Here is a tiny trained network, its code and every weight. The questions are about switching its units off for an input and a target symbol, where a switched-off unit gives its printed mean instead of its output.

import numpy as np


def w(rows, s, z=0):
    codes = np.array(rows[::2]) - 128.0
    scale = np.full(codes.shape[1], s)
    scale[-1] = z or s
    return codes * scale


def norm(h):
    return h / np.sqrt((h * h).mean(-1, keepdims=True) + 1e-5)


def f(y):
    return np.maximum(y, 0)


def softmax(a):
    e = np.exp(a - a.max(-1, keepdims=True))
    return e / e.sum(-1, keepdims=True)


def log_softmax(a):
    a = a - a.max(-1, keepdims=True)
    return a - np.log(np.exp(a).sum(-1, keepdims=True))


def net(x, mask):
    ids = ['αδεζηθλμξπστφω'.index(c) for c in x.split()]
    T = len(ids)
    res = E[ids] + P[:T]
    q, k, v = (norm(res) @ M[0].T for M in (Q, K, V))
    z = softmax(np.where(np.tri(T) > 0, q @ k.T / 4**0.5, -1e9)) @ v
    res = res + np.where(mask[0], z, O[0][:, -1]) @ O[0][:, :-1]
    y = f(norm(res) @ A[0][:, :-1].T + A[0][:, -1])
    res = res + np.where(mask[1:13], y, B[0][:, -1]) @ B[0][:, :-1]
    return log_softmax(norm(res)[-1] @ U[:, :-1].T + U[:, -1])


Q, K, V, O, A, B = {}, {}, {}, {}, {}, {}
E = w([
[136,75,209,99],'α',
[156,179,112,157],'δ',
[39,129,159,163],'ε',
[254,158,72,200],'ζ',
[135,128,126,93],'η',
[153,191,113,163],'θ',
[105,88,130,133],'λ',
[234,32,121,162],'μ',
[119,120,148,43],'ξ',
[73,221,192,168],'π',
[124,128,72,133],'σ',
[77,75,150,128],'τ',
[174,165,98,120],'φ',
[222,111,50,156],'ω',
],0.011)
P = w([
[105,117,156,4],'0',
[82,108,179,37],'1',
[74,112,182,53],'2',
[104,83,252,119],'3',
[54,115,190,89],'4',
[42,106,195,109],'5',
[34,97,201,127],'6',
[32,91,210,141],'7',
[21,87,211,158],'8',
[14,77,218,178],'9',
],0.0026)
Q[0] = w([
[110,169,161,113],'h0',
[198,186,93,103],'h0',
[167,1,45,116],'h0',
[117,158,160,140],'h0',
],0.0073)
K[0] = w([
[138,146,196,173],'h0',
[253,170,86,75],'h0',
[94,132,25,84],'h0',
[102,132,145,159],'h0',
],0.008)
V[0] = w([
[113,2,143,153],'h0',
[88,128,162,193],'h0',
[76,155,224,125],'h0',
[64,86,86,88],'h0',
],0.0048)
O[0] = w([
[172,79,208,95,43],'h0',
[236,254,81,93,43],'h0',
[165,165,95,6,28],'h0',
[184,222,168,172,255],'h0',
],0.0031,0.001)
A[0] = w([
[75,16,134,72,180],'n0',
[29,214,160,148,149],'n1',
[157,170,166,174,144],'n2',
[182,75,108,84,112],'n3',
[6,122,100,133,251],'n4',
[128,93,238,44,112],'n5',
[123,127,171,171,174],'n6',
[158,94,158,163,122],'n7',
[140,191,84,91,196],'n8',
[10,101,215,153,103],'n9',
[124,189,141,215,94],'n10',
[127,3,71,97,206],'n11',
],0.0063,0.0026)
B[0] = w([
[36,118,179,85,208],'n0',
[216,133,168,225,218],'n1',
[1,66,83,88,160],'n2',
[70,152,178,218,154],'n3',
[192,98,108,50,254],'n4',
[98,123,30,91,192],'n5',
[128,106,151,107,167],'n6',
[105,179,92,46,157],'n7',
[64,89,175,75,181],'n8',
[223,155,77,89,206],'n9',
[95,100,104,103,181],'n10',
[40,207,203,183,215],'n11',
],0.0048,0.0054)
U = w([
[14,97,176,16,183],'α',
[120,62,11,43,155],'δ',
[188,44,15,113,68],'ε',
[197,92,20,216,180],'ζ',
[199,140,148,112,57],'η',
[109,207,69,151,94],'θ',
[179,157,135,107,67],'λ',
[97,40,231,222,215],'μ',
[121,138,125,151,52],'ξ',
[136,255,203,158,192],'π',
[144,115,132,132,2],'σ',
[154,130,130,133,13],'τ',
[150,117,132,128,13],'φ',
[154,130,92,236,152],'ω',
],0.0093,0.0046)

Each question gives the input, a string of symbols that net reads in full, and the target symbol t.
The units are the heads (4 rows each of Q, K, V and O) and the neurons (one row each of A and B). Each row of codes is followed by its name. A weight is (code - 128) times the scale printed after its matrix; where a second scale follows, it is the last column's (O, A, B and U).
mask holds one flag per unit, heads first, then neurons. A switched-off unit (its flag False) gives its mean, the last column of its rows in O or B, instead of its output. The means were averaged over made-up inputs and are rounded, as every weight is.
A unit's drop is (log p(t) with every unit on - log p(t) with that unit switched off) / (log p(t) with every unit on - log p(t) with every unit switched off).
The circuit of an input: a set's keep is (log p(t) with only the set's units on - log p(t) with every unit switched off) / (log p(t) with every unit on - log p(t) with every unit switched off). Starting from the 12 units with the biggest drops (on a tie, the unit counted first), units are removed one at a time, each time the one whose removal leaves the highest keep (on an exact tie, the one counted first), for as long as the keep stays at least 0.8.
units of the circuit, in order: the units of the circuit, biggest drop first
most important unit: the unit with the biggest drop
k most important neurons: the k neurons with the biggest drops, biggest first
drop when u is switched off: that unit's drop, to one decimal
input μ π σ, target α: most important unit -> n4
input μ σ δ, target μ: 4 most important neurons -> (n1 n9 n5 n4)
input τ ω σ σ φ φ, target δ: units of the circuit, in order -> (n11 h0)
input α σ θ, target α: 2 most important neurons -> (n8 n2)
input φ θ ξ ζ φ δ, target ζ: 3 most important neurons -> (n1 n0 n11)
input θ μ φ τ σ ε φ, target δ: 3 most important neurons -> (n11 n0 n8)
input η τ δ ε δ η σ λ σ σ, target ε: units of the circuit, in order -> (n4 h0 n0 n5)
input σ σ ξ σ η η, target δ: 3 most important neurons -> (n5 n9 n11)
input ε σ σ τ σ φ μ δ, target μ: 2 most important neurons -> (n1 n5)
input τ λ φ, target α: 4 most important neurons -> (n8 n9 n5 n4)
input σ σ μ ε μ σ σ, target ζ: 2 most important neurons -> (n8 n0)
input α π σ μ μ θ, target μ: 3 most important neurons -> (n1 n4 n9)
input ξ ε σ, target α: drop when n5 is switched off -> 0.3
input λ φ σ τ σ δ σ σ, target ζ: drop when n10 is switched off -> 0.0
input ε ξ σ μ η φ φ μ θ, target μ: drop when n10 is switched off -> 0.1
input η ε φ μ ε α λ δ, target α: most important neuron -> (n2)
